Here is a tiny trained network, its code and every weight. The questions are about switching its units off for an input and a class, where a switched-off unit gives its printed mean instead of its output.

import numpy as np


def w(rows, s, z=0):
    codes = np.array(rows[::2]) - 128.0
    scale = np.full(codes.shape[1], s)
    scale[-1] = z or s
    return codes * scale


def norm(h):
    return h / np.sqrt((h * h).mean(-1, keepdims=True) + 1e-5)


def f(y):
    return y / 2 * (1 + np.tanh(0.7978845608 * (y + 0.044715 * y**3)))


def log_softmax(a):
    a = a - a.max(-1, keepdims=True)
    return a - np.log(np.exp(a).sum(-1, keepdims=True))


def net(x, mask):
    res = np.array(x, float).reshape(1, 3) / 4 @ E
    u = 0
    for l in range(4):
        y = f(norm(res) @ A[l][:, :-1].T + A[l][:, -1])
        res = res + np.where(mask[u : u + 8], y, B[l][:, -1]) @ B[l][:, :-1]
        u += 8
    return log_softmax(norm(res)[-1] @ U[:, :-1].T + U[:, -1])


A, B = {}, {}
E = w([
[209,68,137,212],'x0',
[74,48,58,197],'x1',
[252,2,146,46],'x2',
],0.0061)
A[0] = w([
[218,134,134,113,155],'L0N0',
[213,161,127,185,98],'L0N1',
[203,41,112,146,4],'L0N2',
[170,133,163,129,145],'L0N3',
[105,164,98,118,115],'L0N4',
[118,148,124,35,84],'L0N5',
[161,186,111,132,25],'L0N6',
[119,124,110,10,122],'L0N7',
],0.011,0.0039)
B[0] = w([
[115,82,177,178,232],'L0N0',
[60,97,255,179,175],'L0N1',
[155,195,49,169,231],'L0N2',
[114,144,182,120,170],'L0N3',
[140,194,107,158,168],'L0N4',
[96,140,214,55,207],'L0N5',
[136,96,77,166,115],'L0N6',
[68,73,202,67,255],'L0N7',
],0.0075,0.0039)
A[1] = w([
[193,206,127,111,176],'L1N0',
[87,123,186,117,74],'L1N1',
[116,137,26,69,120],'L1N2',
[156,141,36,101,3],'L1N3',
[186,220,141,142,77],'L1N4',
[40,255,110,130,174],'L1N5',
[64,236,148,168,133],'L1N6',
[97,111,211,72,92],'L1N7',
],0.0094,0.0031)
B[1] = w([
[92,108,116,203,134],'L1N0',
[195,144,119,122,157],'L1N1',
[71,62,201,187,151],'L1N2',
[137,14,200,140,122],'L1N3',
[112,109,116,165,130],'L1N4',
[126,244,60,226,255],'L1N5',
[156,130,91,159,226],'L1N6',
[204,138,90,2,197],'L1N7',
],0.007,0.0068)
A[2] = w([
[117,111,117,155,87],'L2N0',
[147,190,149,151,135],'L2N1',
[63,247,84,100,205],'L2N2',
[129,100,133,106,35],'L2N3',
[216,122,155,145,64],'L2N4',
[101,124,117,102,2],'L2N5',
[174,112,141,95,120],'L2N6',
[110,150,119,74,60],'L2N7',
],0.015,0.0026)
B[2] = w([
[153,216,167,39,140],'L2N0',
[183,3,215,190,174],'L2N1',
[174,118,15,151,255],'L2N2',
[111,157,125,173,131],'L2N3',
[173,181,141,160,159],'L2N4',
[75,168,154,91,120],'L2N5',
[139,212,55,219,160],'L2N6',
[104,122,197,59,145],'L2N7',
],0.0068,0.0097)
A[3] = w([
[68,117,99,200,52],'L3N0',
[136,118,186,90,3],'L3N1',
[201,157,114,178,99],'L3N2',
[31,143,135,84,144],'L3N3',
[228,152,105,118,111],'L3N4',
[75,90,120,4,38],'L3N5',
[118,180,175,135,150],'L3N6',
[175,207,116,73,100],'L3N7',
],0.012,0.0046)
B[3] = w([
[244,139,117,37,198],'L3N0',
[229,250,193,254,141],'L3N1',
[73,169,110,196,254],'L3N2',
[192,172,78,240,147],'L3N3',
[28,209,3,114,208],'L3N4',
[91,167,89,220,201],'L3N5',
[122,84,145,184,147],'L3N6',
[15,66,94,59,178],'L3N7',
],0.0074,0.0057)
U = w([
[109,146,237,63,165],'0',
[65,168,72,51,26],'1',
[116,8,142,117,45],'2',
[175,81,111,105,1],'3',
[127,152,54,210,233],'4',
[142,96,249,221,77],'5',
],0.02,0.0056)

Each question gives the input, the list of numbers given to net, and the class t.
The units are the neurons (one row each of A and B). Each row of codes is followed by its name. A weight is (code - 128) times the scale printed after its matrix; where a second scale follows, it is the last column's (A, B and U).
mask holds one flag per neuron, layer by layer. A switched-off neuron (its flag False) gives its mean, the last column of its row in B, instead of its output. The means were averaged over made-up inputs and are rounded, as every weight is.
A unit's drop is (log p(t) with every unit on - log p(t) with that unit switched off) / (log p(t) with every unit on - log p(t) with every unit switched off).
The circuit of an input: a set's keep is (log p(t) with only the set's units on - log p(t) with every unit switched off) / (log p(t) with every unit on - log p(t) with every unit switched off). Starting from the 12 units with the biggest drops (on a tie, the unit counted first), units are removed one at a time, each time the one whose removal leaves the highest keep (on an exact tie, the one counted first), for as long as the keep stays at least 0.8.
circuit, biggest first: the units of the circuit, biggest drop first
most important unit: the unit with the biggest drop
k most important neurons: the k neurons with the biggest drops, biggest first
k most important neurons of layer l: the k neurons of layer l with the biggest drops, biggest first
drop when u is switched off: that unit's drop, to one decimal
input [4,-7,3], class 5: most important neuron	[L2N2]
input [5,-1,2], class 5: circuit, biggest first	[L0N1, L2N2]
input [0,5,4], class 2: circuit, biggest first	[L1N5, L2N2]
input [-2,0,2], class 0: 2 most important neurons	[L0N7, L2N2]
input [0,3,2], class 2: 2 most important neurons	[L1N2, L1N5]
input [3,1,0], class 5: 3 most important neurons	[L0N1, L2N2, L1N5]
input [0,-8,3], class 0: 2 most important neurons	[L2N2, L1N7]
input [-2,-3,4], class 0: 2 most important neurons	[L2N2, L0N7]
input [-1,-1,3], class 1: 2 most important neurons of layer 0	[L0N1, L0N2]
input [-5,0,3], class 0: circuit, biggest first	[L0N7, L2N2]
input [-3,-6,-2], class 1: 4 most important neurons	[L0N5, L1N7, L0N2, L0N7]
input [-7,2,3], class 1: 2 most important neurons of layer 1	[L1N7, L1N2]
input [-6,3,3], class 1: 4 most important neurons	[L2N1, L1N7, L3N5, L0N0]
input [1,-5,5], class 0: circuit, biggest first	[L2N2]
input [7,0,-2], class 5: 2 most important neurons	[L0N1, L2N2]
input [4,6,-1], class 3: 2 most important neurons of layer 3	[L3N0, L3N4]
input [-2,1,2], class 1: 2 most important neurons	[L1N7, L2N1]
input [1,0,0], class 5: 3 most important neurons	[L0N1, L2N2, L0N0]
input [8,0,0], class 5: 2 most important neurons	[L0N1, L2N2]
input [2,-8,0], class 0: 3 most important neurons	[L2N2, L1N7, L1N5]
input [2,-8,-1], class 0: 4 most important neurons	[L2N2, L0N2, L1N5, L1N7]
input [4,-1,-3], class 5: most important unit	L0N1
input [-3,0,8], class 1: 2 most important neurons of layer 2	[L2N6, L2N1]
input [0,1,0], class 2: 3 most important neurons of layer 0	[L0N1, L0N5, L0N7]
input [-8,4,1], class 1: 2 most important neurons	[L1N7, L3N7]
input [-5,8,7], class 2: 2 most important neurons of layer 3	[L3N4, L3N2]
input [-2,2,6], class 1: most important unit	L0N7
input [2,4,-1], class 3: drop when L0N2 is switched off	0.0
input [-4,1,8], class 1: drop when L2N1 is switched off	0.2
